Below is a small trained network, with its code and all its weights. Each question gives an input and a target symbol and asks what happens when units are switched off, that is, made to give their printed mean instead of their output.

import numpy as np


def w(rows, s, z=0):
    codes = np.array(rows[::2]) - 128.0
    scale = np.full(codes.shape[1], s)
    scale[-1] = z or s
    return codes * scale


def norm(h):
    return h / np.sqrt((h * h).mean(-1, keepdims=True) + 1e-5)


def f(y):
    return np.maximum(y, 0)


def softmax(a):
    e = np.exp(a - a.max(-1, keepdims=True))
    return e / e.sum(-1, keepdims=True)


def log_softmax(a):
    a = a - a.max(-1, keepdims=True)
    return a - np.log(np.exp(a).sum(-1, keepdims=True))


def net(x, mask):
    ids = ['εζξπστω'.index(c) for c in x.split()]
    T = len(ids)
    res = E[ids] + P[:T]
    r = norm(res)
    for j in range(2):
        rows = slice(3 * j, 3 * j + 3)
        q, k, v = (r @ M[0][rows].T for M in (Q, K, V))
        z = softmax(np.where(np.tri(T) > 0, q @ k.T / 3**0.5, -1e9)) @ v
        o = O[0][rows]
        res = res + np.where(mask[j], z, o[:, -1]) @ o[:, :-1]
    y = f(norm(res) @ A[0][:, :-1].T + A[0][:, -1])
    res = res + np.where(mask[2:6], y, B[0][:, -1]) @ B[0][:, :-1]
    return log_softmax(norm(res)[-1] @ U[:, :-1].T + U[:, -1])


Q, K, V, O, A, B = {}, {}, {}, {}, {}, {}
E = w([
[119,135,170,156,91,188,161,142],'ε',
[81,104,154,102,128,214,133,60],'ζ',
[122,113,154,146,144,154,222,143],'ξ',
[82,148,157,144,50,126,56,62],'π',
[160,124,130,166,150,76,146,4],'σ',
[208,185,160,145,145,141,135,121],'τ',
[124,134,221,128,166,123,141,196],'ω',
],0.003)
P = w([
[252,88,186,75,54,161,152,126],'0',
[147,41,229,112,59,81,183,94],'1',
[133,194,176,69,98,106,180,104],'2',
[194,114,175,127,115,209,130,115],'3',
[108,52,197,165,110,97,160,99],'4',
[101,210,148,85,127,109,170,115],'5',
[180,122,142,146,140,210,111,116],'6',
[90,70,164,185,136,110,145,104],'7',
[85,222,116,106,142,117,154,120],'8',
[163,133,112,159,165,207,97,112],'9',
[72,78,129,200,154,114,129,106],'10',
[71,221,82,137,172,134,136,135],'11',
[129,136,73,178,193,202,72,120],'12',
[52,91,93,235,178,104,117,122],'13',
],0.0033)
Q[0] = w([
[133,127,25,57,75,85,100,214],'H1',
[250,42,83,105,106,131,41,221],'H1',
[128,235,114,86,120,154,154,155],'H1',
[69,132,120,159,71,99,160,133],'H2',
[103,54,99,137,113,102,120,98],'H2',
[86,48,233,190,164,215,153,114],'H2',
],0.011)
K[0] = w([
[190,89,160,62,91,105,154,98],'H1',
[168,115,215,128,70,132,205,165],'H1',
[81,61,62,107,88,146,132,1],'H1',
[100,132,59,125,133,107,47,72],'H2',
[173,134,57,190,161,66,113,124],'H2',
[98,193,22,155,215,153,109,185],'H2',
],0.0089)
V[0] = w([
[198,167,134,179,218,68,132,125],'H1',
[196,115,74,159,94,123,205,8],'H1',
[173,181,151,200,21,54,71,102],'H1',
[131,29,158,112,208,57,152,60],'H2',
[149,139,140,4,170,174,51,181],'H2',
[228,174,119,148,181,110,177,89],'H2',
],0.0037)
O[0] = w([
[169,126,224,163,173,148,161,74,55],'H1',
[150,157,68,231,169,109,143,95,252],'H1',
[64,123,163,175,191,134,60,151,137],'H1',
[75,121,81,138,187,190,122,165,42],'H2',
[133,254,141,137,141,113,142,63,86],'H2',
[175,125,61,121,113,137,109,157,204],'H2',
],0.0054,0.0022)
A[0] = w([
[252,124,162,73,141,143,169,144,101],'N1',
[33,73,101,171,94,86,174,95,82],'N2',
[137,199,45,131,207,115,89,101,153],'N3',
[90,142,162,123,48,112,171,51,1],'N4',
],0.0041,0.0045)
B[0] = w([
[23,82,131,68,239,107,121,134,225],'N1',
[130,235,114,45,168,150,127,134,231],'N2',
[131,86,175,71,82,131,131,82,253],'N3',
[196,35,89,196,208,129,2,188,163],'N4',
],0.0049,0.002)
U = w([
[122,11,235,79,80,137,158,130,108],'ε',
[162,182,82,66,56,148,209,111,255],'ζ',
[64,63,8,182,178,122,162,183,109],'ξ',
[190,131,142,149,38,107,45,174,141],'π',
[145,126,150,241,146,93,177,45,159],'σ',
[237,218,87,76,230,144,41,147,31],'τ',
[1,204,162,95,175,138,78,148,74],'ω',
],0.0087,0.0027)

Each question gives the input, a string of symbols that net reads in full, and the target symbol t.
The units are the heads (3 rows each of Q, K, V and O) and the neurons (one row each of A and B). Each row of codes is followed by its name. A weight is (code - 128) times the scale printed after its matrix; where a second scale follows, it is the last column's (O, A, B and U).
mask holds one flag per unit, heads first, then neurons. A switched-off unit (its flag False) gives its mean, the last column of its rows in O or B, instead of its output. The means were averaged over made-up inputs and are rounded, as every weight is.
A unit's drop is (log p(t) with every unit on - log p(t) with that unit switched off) / (log p(t) with every unit on - log p(t) with every unit switched off).
The circuit of an input: a set's keep is (log p(t) with only the set's units on - log p(t) with every unit switched off) / (log p(t) with every unit on - log p(t) with every unit switched off). Starting from all 6 units, units are removed one at a time, each time the one whose removal leaves the highest keep (on an exact tie, the one counted first), for as long as the keep stays at least 0.8.
units of the circuit, in order: the units of the circuit, biggest drop first
most important unit: the unit with the biggest drop
k most important neurons: the k neurons with the biggest drops, biggest first
heads that matter: for each layer, one digit per head in row order, 1 if its drop is at least 0.15 and else 0, layers parted by /
input ε ε ε ε ε ε ζ ε τ ξ ε σ π, target π: heads that matter => 01
input σ τ σ ζ τ ζ ξ ε ε π ξ, target ω: heads that matter => 10
input σ ε ε ζ ε ζ ζ σ ξ, target σ: units of the circuit, in order => H1
input ζ ε ε ξ, target ξ: 2 most important neurons => N1, N3
input τ ε ε ω τ ζ ω σ, target ε: heads that matter => 10
input ε ε ε ω ε τ, target ε: 2 most important neurons => N3, N2
input σ ε τ ε ω ζ σ ε ζ ε, target ζ: heads that matter => 11
input ζ ζ ξ ε ε τ, target ζ: units of the circuit, in order => N3, H1
input π ξ π ξ τ ζ ε ε ε ε ζ, target τ: heads that matter => 01
input ζ ε ε π ε ε ε ζ σ ε ε τ ε ζ, target σ: heads that matter => 11
input τ σ π ξ ζ, target ω: heads that matter => 10
input ε ζ ε ζ ε ε ε ε ε ζ ε ε ω, target ω: units of the circuit, in order => H1, N1, H2
input ε ε ε ω ε ε ε, target ε: heads that matter => 11
input ε π ξ, target ω: units of the circuit, in order => H1
input ζ π ζ ξ, target ξ: units of the circuit, in order => N1, H1
input ε ε ζ ε ε ε ε, target ε: units of the circuit, in order => H2, N1
input τ ε π ω ε ξ ζ ζ ξ ε ω ε, target ζ: heads that matter => 10
input ξ ε ζ ε ε, target τ: units of the circuit, in order => N2, H2, N4, H1
input ε ξ ξ ζ ε π ε ζ τ ε ε ω, target ζ: units of the circuit, in order => H1, N3
input ε ε ε ε ε ε ε π, target ω: most important unit => N2
input ε ε π ε, target π: heads that matter => 10
input ε σ ε ε ε ζ ζ ε τ, target ζ: heads that matter => 10
input ε ζ ε ω ξ ω, target ζ: 2 most important neurons => N1, N3
input ε ε ε, target π: heads that matter => 11
input τ ε ε ζ ζ, target τ: heads that matter => 00
input ζ ω ζ ω ε ζ π π ζ ε σ, target ξ: heads that matter => 01
input ε ε ε ζ ω ε ξ τ π ζ ε, target ω: units of the circuit, in order => N2
input τ ζ ζ σ ε σ ζ τ ω ε τ, target ε: heads that matter => 10
input ζ ε ε τ π ζ ε ε ε ζ ε, target τ: units of the circuit, in order => N2, N4, H2, H1
